Here is a tiny trained network, its code and every weight. The questions are about switching its units off for an input and a class, where a switched-off unit gives its printed mean instead of its output.

import numpy as np


def w(rows, s, z=0):
    codes = np.array(rows[::2]) - 128.0
    scale = np.full(codes.shape[1], s)
    scale[-1] = z or s
    return codes * scale


def norm(h):
    return h / np.sqrt((h * h).mean(-1, keepdims=True) + 1e-5)


def f(y):
    return np.maximum(y, 0)


def log_softmax(a):
    a = a - a.max(-1, keepdims=True)
    return a - np.log(np.exp(a).sum(-1, keepdims=True))


def net(x, mask):
    res = np.array(x, float).reshape(1, 8) / 4 @ E
    u = 0
    for l in range(4):
        y = f(norm(res) @ A[l][:, :-1].T + A[l][:, -1])
        res = res + np.where(mask[u : u + 8], y, B[l][:, -1]) @ B[l][:, :-1]
        u += 8
    return log_softmax(norm(res)[-1] @ U[:, :-1].T + U[:, -1])


A, B = {}, {}
E = w([
[64,139,156,2,48],'x0',
[133,130,131,127,127],'x1',
[126,126,127,128,129],'x2',
[102,245,106,145,186],'x3',
[123,125,125,130,130],'x4',
[130,129,130,127,127],'x5',
[185,147,84,93,175],'x6',
[135,134,134,125,127],'x7',
],0.0088)
A[0] = w([
[153,27,90,10,55,201],'L0N1',
[122,161,156,26,90,183],'L0N2',
[43,97,173,92,149,2],'L0N3',
[42,105,171,35,247,175],'L0N4',
[138,223,98,244,117,114],'L0N5',
[255,250,103,165,182,54],'L0N6',
[110,75,179,185,61,24],'L0N7',
[222,105,168,168,150,55],'L0N8',
],0.0061,0.0032)
B[0] = w([
[106,97,172,111,228,254],'L0N1',
[69,54,117,68,97,216],'L0N2',
[95,132,189,84,96,142],'L0N3',
[196,115,131,97,66,179],'L0N4',
[130,130,247,102,201,187],'L0N5',
[119,135,86,155,174,195],'L0N6',
[126,85,177,146,129,160],'L0N7',
[125,2,113,111,54,157],'L0N8',
],0.0058,0.0068)
A[1] = w([
[134,161,186,217,229,114],'L1N1',
[35,141,99,211,106,1],'L1N2',
[44,152,127,67,158,46],'L1N3',
[207,117,37,59,164,177],'L1N4',
[225,2,131,191,116,122],'L1N5',
[177,180,207,41,137,127],'L1N6',
[179,152,81,201,158,62],'L1N7',
[133,107,132,186,79,29],'L1N8',
],0.008,0.004)
B[1] = w([
[120,151,197,141,123,241],'L1N1',
[123,141,147,163,183,134],'L1N2',
[146,130,95,160,92,192],'L1N3',
[176,154,64,62,180,222],'L1N4',
[49,187,2,126,73,255],'L1N5',
[71,68,75,215,138,214],'L1N6',
[129,130,138,81,133,176],'L1N7',
[116,201,110,166,20,138],'L1N8',
],0.0089,0.0054)
A[2] = w([
[93,121,68,92,34,137],'L2N1',
[69,189,74,121,100,74],'L2N2',
[108,171,87,55,126,251],'L2N3',
[212,78,134,118,201,47],'L2N4',
[83,179,114,91,192,94],'L2N5',
[74,8,72,166,132,53],'L2N6',
[45,95,111,193,55,142],'L2N7',
[64,157,144,149,32,117],'L2N8',
],0.012,0.0028)
B[2] = w([
[195,122,112,184,148,255],'L2N1',
[200,153,40,225,82,190],'L2N2',
[129,125,2,205,137,229],'L2N3',
[117,184,172,26,62,159],'L2N4',
[213,91,154,94,93,194],'L2N5',
[134,166,160,83,98,241],'L2N6',
[166,219,187,96,125,248],'L2N7',
[218,186,158,135,77,215],'L2N8',
],0.0079,0.0087)
A[3] = w([
[71,7,110,62,201,76],'L3N1',
[190,185,168,82,220,47],'L3N2',
[119,208,140,172,106,162],'L3N3',
[73,142,217,177,159,4],'L3N4',
[67,103,236,155,203,97],'L3N5',
[116,85,210,66,100,105],'L3N6',
[139,41,51,133,133,161],'L3N7',
[161,141,72,84,114,240],'L3N8',
],0.011,0.0034)
B[3] = w([
[3,148,173,62,111,163],'L3N1',
[148,183,114,65,124,190],'L3N2',
[114,57,123,180,94,220],'L3N3',
[59,123,154,147,147,155],'L3N4',
[93,90,141,153,175,160],'L3N5',
[159,81,130,33,139,179],'L3N6',
[59,100,71,164,177,206],'L3N7',
[97,98,182,139,164,254],'L3N8',
],0.012,0.0083)
U = w([
[200,168,163,205,46,214],'0',
[151,90,8,157,170,183],'1',
[77,128,237,208,182,46],'2',
[197,206,134,99,189,131],'3',
[171,66,188,53,59,139],'4',
[33,53,96,56,165,2],'5',
],0.017,0.0046)

Each question gives the input, the list of numbers given to net, and the class t.
The units are the neurons (one row each of A and B). Each row of codes is followed by its name. A weight is (code - 128) times the scale printed after its matrix; where a second scale follows, it is the last column's (A, B and U).
mask holds one flag per neuron, layer by layer. A switched-off neuron (its flag False) gives its mean, the last column of its row in B, instead of its output. The means were averaged over made-up inputs and are rounded, as every weight is.
A unit's drop is (log p(t) with every unit on - log p(t) with that unit switched off) / (log p(t) with every unit on - log p(t) with every unit switched off).
The circuit of an input: a set's keep is (log p(t) with only the set's units on - log p(t) with every unit switched off) / (log p(t) with every unit on - log p(t) with every unit switched off). Starting from the 12 units with the biggest drops (on a tie, the unit counted first), units are removed one at a time, each time the one whose removal leaves the highest keep (on an exact tie, the one counted first), for as long as the keep stays at least 0.8.
units of the circuit, in order: the units of the circuit, biggest drop first
most important unit: the unit with the biggest drop
k most important neurons: the k neurons with the biggest drops, biggest first
k most important neurons of layer l: the k neurons of layer l with the biggest drops, biggest first
drop when u is switched off: that unit's drop, to one decimal
input [8,0,6,1,-6,0,6,-8], class 1: units of the circuit, in order -> L2N3
input [0,-1,6,-8,-6,-3,-6,-8], class 0: 3 most important neurons of layer 2 -> L2N8; L2N1; L2N7
input [8,8,-6,1,-6,3,-8,1], class 0: units of the circuit, in order -> L2N8; L2N1
input [-5,2,-4,1,8,1,7,-5], class 3: 2 most important neurons of layer 3 -> L3N2; L3N3
input [-8,6,1,-5,0,-1,0,8], class 0: 2 most important neurons -> L1N5; L2N7
input [6,-8,3,8,7,-4,1,-4], class 1: 2 most important neurons -> L2N3; L1N1
input [-3,6,-8,1,-3,4,-2,-2], class 2: 2 most important neurons of layer 0 -> L0N5; L0N4
input [1,-8,-2,8,-8,0,-5,-1], class 0: 2 most important neurons -> L0N1; L3N8
input [-8,-4,-8,1,1,-8,5,-2], class 3: 2 most important neurons -> L0N5; L1N1
input [-2,-3,6,4,-4,7,-1,-1], class 2: 2 most important neurons of layer 1 -> L1N1; L1N4
input [-6,-6,8,-1,8,3,-8,-3], class 0: 2 most important neurons -> L1N5; L0N1
input [4,1,4,-4,1,-6,7,-2], class 5: 2 most important neurons -> L0N1; L3N1
input [-6,-7,-3,6,-6,-7,-1,7], class 2: 2 most important neurons of layer 1 -> L1N1; L1N4
input [6,-7,-4,-3,-2,6,2,8], class 5: most important unit -> L1N5
input [8,4,2,-6,-6,5,1,7], class 5: drop when L3N1 is switched off -> 0.2
input [-2,3,-1,-5,-2,-1,-4,-1], class 0: drop when L1N5 is switched off -> 1.1
input [1,8,8,8,3,4,-3,-2], class 0: drop when L3N8 is switched off -> 0.1
